Below is a small trained network, with its code and all its weights. Each question gives an input and a class and asks what happens when units are switched off, that is, made to give their printed mean instead of their output.

import numpy as np


def w(rows, s, z=0):
    codes = np.array(rows[::2]) - 128.0
    scale = np.full(codes.shape[1], s)
    scale[-1] = z or s
    return codes * scale


def f(y):
    return y / 2 * (1 + np.tanh(0.7978845608 * (y + 0.044715 * y**3)))


def log_softmax(a):
    a = a - a.max(-1, keepdims=True)
    return a - np.log(np.exp(a).sum(-1, keepdims=True))


def net(x, mask):
    res = np.array(x, float).reshape(1, 8) / 4 @ E
    y = f(res @ A[0][:, :-1].T + A[0][:, -1])
    res = res + np.where(mask, y, B[0][:, -1]) @ B[0][:, :-1]
    return log_softmax(res[-1] @ U[:, :-1].T + U[:, -1])


A, B = {}, {}
E = w([
[40,106,212],'x0',
[230,44,191],'x1',
[127,128,130],'x2',
[108,1,29],'x3',
[133,128,128],'x4',
[131,125,128],'x5',
[129,129,125],'x6',
[126,127,129],'x7',
],0.0073)
A[0] = w([
[72,95,86,94],'n1',
[15,112,142,73],'n2',
[76,187,156,104],'n3',
[115,133,147,3],'n4',
[157,185,95,75],'n5',
[156,100,87,131],'n6',
[171,83,87,67],'n7',
[105,111,111,83],'n8',
[184,195,109,98],'n9',
[186,193,112,108],'n10',
[151,151,125,108],'n11',
[188,183,160,45],'n12',
[111,161,52,94],'n13',
[78,169,3,86],'n14',
[157,106,105,130],'n15',
[165,96,201,201],'n16',
[155,135,179,92],'n17',
[86,79,153,150],'n18',
[148,71,88,134],'n19',
[120,137,90,40],'n20',
[156,176,94,107],'n21',
[188,204,148,114],'n22',
[128,196,137,127],'n23',
[68,180,140,109],'n24',
[78,159,160,88],'n25',
],0.015,0.0056)
B[0] = w([
[38,118,216,187],'n1',
[108,198,127,211],'n2',
[196,217,52,216],'n3',
[181,170,126,109],'n4',
[1,105,203,172],'n5',
[216,108,63,175],'n6',
[219,214,37,175],'n7',
[132,103,187,131],'n8',
[30,28,172,205],'n9',
[49,23,145,209],'n10',
[183,93,114,141],'n11',
[61,32,119,202],'n12',
[53,54,176,191],'n13',
[32,37,172,253],'n14',
[204,110,84,158],'n15',
[29,87,86,249],'n16',
[40,94,171,171],'n17',
[44,74,252,183],'n18',
[211,115,88,203],'n19',
[127,109,40,125],'n20',
[27,91,143,174],'n21',
[24,63,118,246],'n22',
[80,216,100,212],'n23',
[237,197,59,209],'n24',
[149,209,28,178],'n25',
],0.0066,0.0067)
U = w([
[73,136,197,255],'0',
[137,2,145,27],'1',
[232,200,75,52],'2',
],0.0088,0.0023)

Each question gives the input, the list of numbers given to net, and the class t.
The units are the neurons (one row each of A and B). Each row of codes is followed by its name. A weight is (code - 128) times the scale printed after its matrix; where a second scale follows, it is the last column's (A, B and U).
mask holds one flag per neuron, in row order. A switched-off neuron (its flag False) gives its mean, the last column of its row in B, instead of its output. The means were averaged over made-up inputs and are rounded, as every weight is.
A unit's drop is (log p(t) with every unit on - log p(t) with that unit switched off) / (log p(t) with every unit on - log p(t) with every unit switched off).
The circuit of an input: a set's keep is (log p(t) with only the set's units on - log p(t) with every unit switched off) / (log p(t) with every unit on - log p(t) with every unit switched off). Starting from the 12 units with the biggest drops (on a tie, the unit counted first), units are removed one at a time, each time the one whose removal leaves the highest keep (on an exact tie, the one counted first), for as long as the keep stays at least 0.8.
circuit, biggest first: the units of the circuit, biggest drop first
unit that matters most: the unit with the biggest drop
top k neurons: the k neurons with the biggest drops, biggest first
drop of u: that unit's drop, to one decimal
input [-7,6,-3,-7,-7,-1,-1,2], class 1: circuit, biggest first : [n12; n10]
input [-1,3,-5,7,-3,2,-3,-3], class 2: unit that matters most : n7
input [1,-8,8,-2,-7,-8,1,4], class 2: circuit, biggest first : [n24; n3]
input [3,-2,-8,-8,6,3,3,6], class 2: circuit, biggest first : [n3; n24]
input [-5,5,-1,-7,-8,5,-5,-1], class 1: top 2 neurons : [n12; n10]
input [6,-4,2,8,5,3,-4,-8], class 0: top 2 neurons : [n2; n1]
input [6,-6,-1,0,-7,-3,-4,3], class 2: top 2 neurons : [n24; n3]
input [-7,1,4,-6,-3,0,1,-2], class 1: top 3 neurons : [n10; n12; n9]
input [-7,1,8,-7,-6,5,-8,0], class 1: drop of n5 : -0.3
input [-6,3,3,-6,0,2,1,-6], class 1: drop of n10 : 0.3
input [-2,7,5,3,-3,4,-7,2], class 2: drop of n18 : 0.0
